Below is a small trained network, with its code and all its weights. Each question gives an input and a class and asks what happens when units are switched off, that is, made to give their printed mean instead of their output.

import numpy as np


def w(rows, s, z=0):
    codes = np.array(rows[::2]) - 128.0
    scale = np.full(codes.shape[1], s)
    scale[-1] = z or s
    return codes * scale


def f(y):
    return np.maximum(y, 0)


def log_softmax(a):
    a = a - a.max(-1, keepdims=True)
    return a - np.log(np.exp(a).sum(-1, keepdims=True))


def net(x, mask):
    res = np.array(x, float).reshape(1, 4) / 4 @ E
    y = f(res @ A[0][:, :-1].T + A[0][:, -1])
    res = res + np.where(mask, y, B[0][:, -1]) @ B[0][:, :-1]
    return log_softmax(res[-1] @ U[:, :-1].T + U[:, -1])


A, B = {}, {}
E = w([
[102,175,8,125,122,190,166,164,79,99],'x0',
[130,126,99,182,75,75,141,25,105,101],'x1',
[124,61,85,155,99,168,94,144,113,121],'x2',
[195,65,107,167,103,90,188,209,122,131],'x3',
],0.011)
A[0] = w([
[121,133,132,160,127,140,61,115,81,103,83],'n0',
[174,87,216,141,77,126,125,166,134,155,202],'n1',
[84,201,99,212,192,91,133,60,70,99,230],'n2',
[123,180,163,141,110,115,145,85,111,95,43],'n3',
[116,104,122,216,81,43,91,125,254,165,184],'n4',
[62,190,164,116,163,102,72,118,149,150,181],'n5',
[101,116,156,131,145,42,88,130,182,210,229],'n6',
[88,98,125,164,144,153,150,53,140,125,223],'n7',
[120,181,151,115,89,101,54,159,151,86,38],'n8',
[193,132,93,178,56,113,196,175,14,116,252],'n9',
],0.0083,0.002)
B[0] = w([
[111,235,139,203,131,109,163,71,118,149,161],'n0',
[145,85,151,166,152,197,121,132,127,107,223],'n1',
[171,117,136,1,81,74,140,137,163,88,238],'n2',
[114,84,90,67,114,87,59,91,159,115,180],'n3',
[175,121,164,145,136,76,178,36,37,156,230],'n4',
[134,149,137,59,149,141,81,104,137,158,234],'n5',
[140,129,163,156,131,145,110,95,24,173,230],'n6',
[162,114,129,163,139,130,141,68,172,98,194],'n7',
[144,147,141,161,165,107,97,56,97,168,156],'n8',
[174,154,195,230,103,106,162,176,112,90,254],'n9',
],0.0086,0.0085)
U = w([
[191,139,92,181,82,76,216,166,139,71,243],'0',
[78,36,126,30,107,25,76,77,213,138,1],'1',
[131,192,171,75,254,163,121,66,170,212,131],'2',
[148,156,61,115,65,85,161,77,220,45,21],'3',
[117,85,84,144,171,184,76,202,117,110,209],'4',
[86,122,107,174,98,82,134,101,177,172,1],'5',
[229,32,198,171,147,99,159,58,124,166,182],'6',
],0.0065,0.0021)

Each question gives the input, the list of numbers given to net, and the class t.
The units are the neurons (one row each of A and B). Each row of codes is followed by its name. A weight is (code - 128) times the scale printed after its matrix; where a second scale follows, it is the last column's (A, B and U).
mask holds one flag per neuron, in row order. A switched-off neuron (its flag False) gives its mean, the last column of its row in B, instead of its output. The means were averaged over made-up inputs and are rounded, as every weight is.
A unit's drop is (log p(t) with every unit on - log p(t) with that unit switched off) / (log p(t) with every unit on - log p(t) with every unit switched off).
The circuit of an input: a set's keep is (log p(t) with only the set's units on - log p(t) with every unit switched off) / (log p(t) with every unit on - log p(t) with every unit switched off). Starting from all 10 units, units are removed one at a time, each time the one whose removal leaves the highest keep (on an exact tie, the one counted first), for as long as the keep stays at least 0.8.
circuit, biggest first: the units of the circuit, biggest drop first
top k neurons: the k neurons with the biggest drops, biggest first
drop when u is switched off: that unit's drop, to one decimal
input [-1,2,0,-8], class 1: top 2 neurons	[n2; n3]
input [2,-3,2,2], class 4: circuit, biggest first	[n4]
input [3,6,2,-8], class 1: top 2 neurons	[n2; n9]
input [2,2,-1,0], class 3: top 4 neurons	[n6; n4; n1; n2]
input [-3,-7,0,4], class 4: top 2 neurons	[n4; n9]
input [1,8,-7,-1], class 1: circuit, biggest first	[n3; n2]
input [-7,8,-3,-7], class 1: top 4 neurons	[n3; n2; n9; n5]
input [8,-1,2,-6], class 3: top 2 neurons	[n2; n6]
input [1,7,6,5], class 0: top 2 neurons	[n9; n6]
input [-2,-4,3,0], class 4: drop when n7 is switched off	0.1
input [4,3,-6,-4], class 1: drop when n3 is switched off	0.1
input [0,-6,-4,6], class 4: drop when n4 is switched off	0.5
